[ 58 -29 -62 -16   6  14  72] ⇒ 72

[[ 28  46 -60 -75  46 -26   2]
 [ 24 -14 -55  22 -64 -73 -26]] ⇒ -26

[[ 15  71 -23 -47]
 [-65  32 -94 -49]] ⇒ -49

[-47 -78  -2   7 -43 -21] ⇒ -21

[ 38  -5 -35 -97] ⇒ -97

[-87  15 -65  17 -20  42  -2] ⇒ -2
---
 40    8  -12   38
  5  -16    2   34
-30   26   18   38
-> 18

76  37  24  30  64  64
32  47  19  38  58  40
23  53  59  58  30  55
-> 30

5  4  3  2  6  8
3  5  2  4  2  1
3  5  1  9  5  3
-> 5

6526  4682  4144  3388  7898  5140  5577
7418  7430  4809  6952  2183  6195  3546
4929  3216  8573  5882  6176  6015  4905
-> 6015

108  222   54   53
 71  149  107   62
 57  195   83   35
-> 83

795  780  646  755  234  787   62
774  107  276  758  545  691  510
100  108  689   66   87  651   58
-> 651

 591  -576    -3   168  -429   633   709
 122   121  -342  -395  -514   136   423
-400   657   580    45  -311   254  -112
-> 254

44  95  24  34  75  61  43
38  17  87  52  11  81  41
26  57  71  16  53  68  15
-> 68
---
10.86,123.40,-0.48,-41.67,34.86
-101.80,-51.12,161.57,-43.25,-138.47
-156.54,-45.36,70.26,124.50,49.94
-> -138.47

-0.17,0.14,-0.16,0.02,-0.06,-0.15
-0.17,-0.02,0.00,-0.13,-0.09,0.00
-> 0.00

14.6,-12.7,-15.0,21.9,-9.6,-18.9
-11.2,-6.5,-12.3,-11.3,-15.4,-12.1
-> -12.1

0.75,-1.22,0.13,1.95,1.93,1.83,-1.16
-1.92,-1.34,0.04,1.74,-0.05,1.88,-2.39
-1.77,-2.09,-2.34,-0.98,0.83,-2.43,1.57
-> -2.39

29.6,10.3,1.7,-145.4
158.7,162.9,55.1,96.4
-> 96.4

-67.71,139.70,-54.56,-97.63,-129.52,-94.65
-19.23,-221.69,-81.35,41.08,9.63,-0.43
-> -0.43
---
[[  20  -17   21   -6   30  -19   19]
 [ -64  -38  -48   21 -100    4   -7]] => -64

[[  6  96 -94 -12]
 [-16 -88 -76 -62]
 [-73  63  51  65]] => -16

[[-28 -64  78   0]
 [-15 -82  54  36]] => -15

[[  1   0 -28 -81  -2  26]
 [  0   1   3 -42 -25   1]] => 0

[[-53  90 -69 -27  21]
 [ 11 -34  16  99  23]
 [-98 -37 -27   1  14]] => 11

[[ 71  52 -42 -60  59  64  65]
 [-44 -43  76  41  -6 -36 -29]] => -44

[[-81 -49 -47 -44 -93  78 -78]
 [ 10   1  -5 -13  14   7  10]
 [ 54  16  20  10  18 -13  13]] => 10

[[-24  -7 -55  58  11  12]
 [  4 -21  46 -51 -72 -55]
 [-15   0 -26  27   0   8]] => 4
---
(0.541, -1.659, 1.042, 2.015, -1.618, 1.307, -0.478) --> -0.478
(-2.95, 6.49, 4.97, 11.00, 3.69, -12.96) --> -12.96
(126.997, 174.440, 55.699, 197.196, 130.554, 121.574, -137.347) --> -137.347
(12.650, -11.172, 11.724, 8.879, -5.410) --> -5.410
(-0.769, 1.560, 0.367, -0.495, -1.494, -0.732) --> -0.732
(0.13, 0.17, -0.01, -0.07, -0.11, -0.15) --> -0.15
(18.844, -12.741, 20.353, 18.716, -18.680, -14.564, -9.864) --> -9.864
(0.174, 0.097, 0.086, -0.017, 0.053, -0.151, -0.006) --> -0.006
(2.4, -9.7, 12.1, 14.4) --> 14.4
---
[-1.715  0.149  0.873  1.495] gives -1.715

[[ 2.0 -1.3  1.3  1.8  1.5]
 [ 1.2 -0.5  0.9  1.1  0.8]
 [ 2.1 -1.4  2.1  1.8  0.9]] gives 2.0

[[  34.7  141.7   96.5   47.8   32.8]
 [ 153.5    6.1 -118.9   68.8   68.5]] gives 34.7

[ 0.00  0.15  0.09 -0.11] gives 0.00

[-130.7   58.3  -32.2  -77.8   98.8] gives -130.7

[ 124.011  -84.568   95.162 -144.176  -22.458  -56.031] gives 124.011
---
[ -9  -4 -42  17  -5 -75   3] >> -75
[-21  37  76  63   5 -46] >> 5
[ 70  82  37  27  10 -34 -26] >> -34
[ 16 -30  50 -91 -63  31 -26] >> 31
[-22  28  93  10] >> 93
[-17 -15  79  25   9 -29  75] >> -29
[ 80 -35  39  10 -72] >> 10
[ -5  86  42  28  15 -10] >> 15
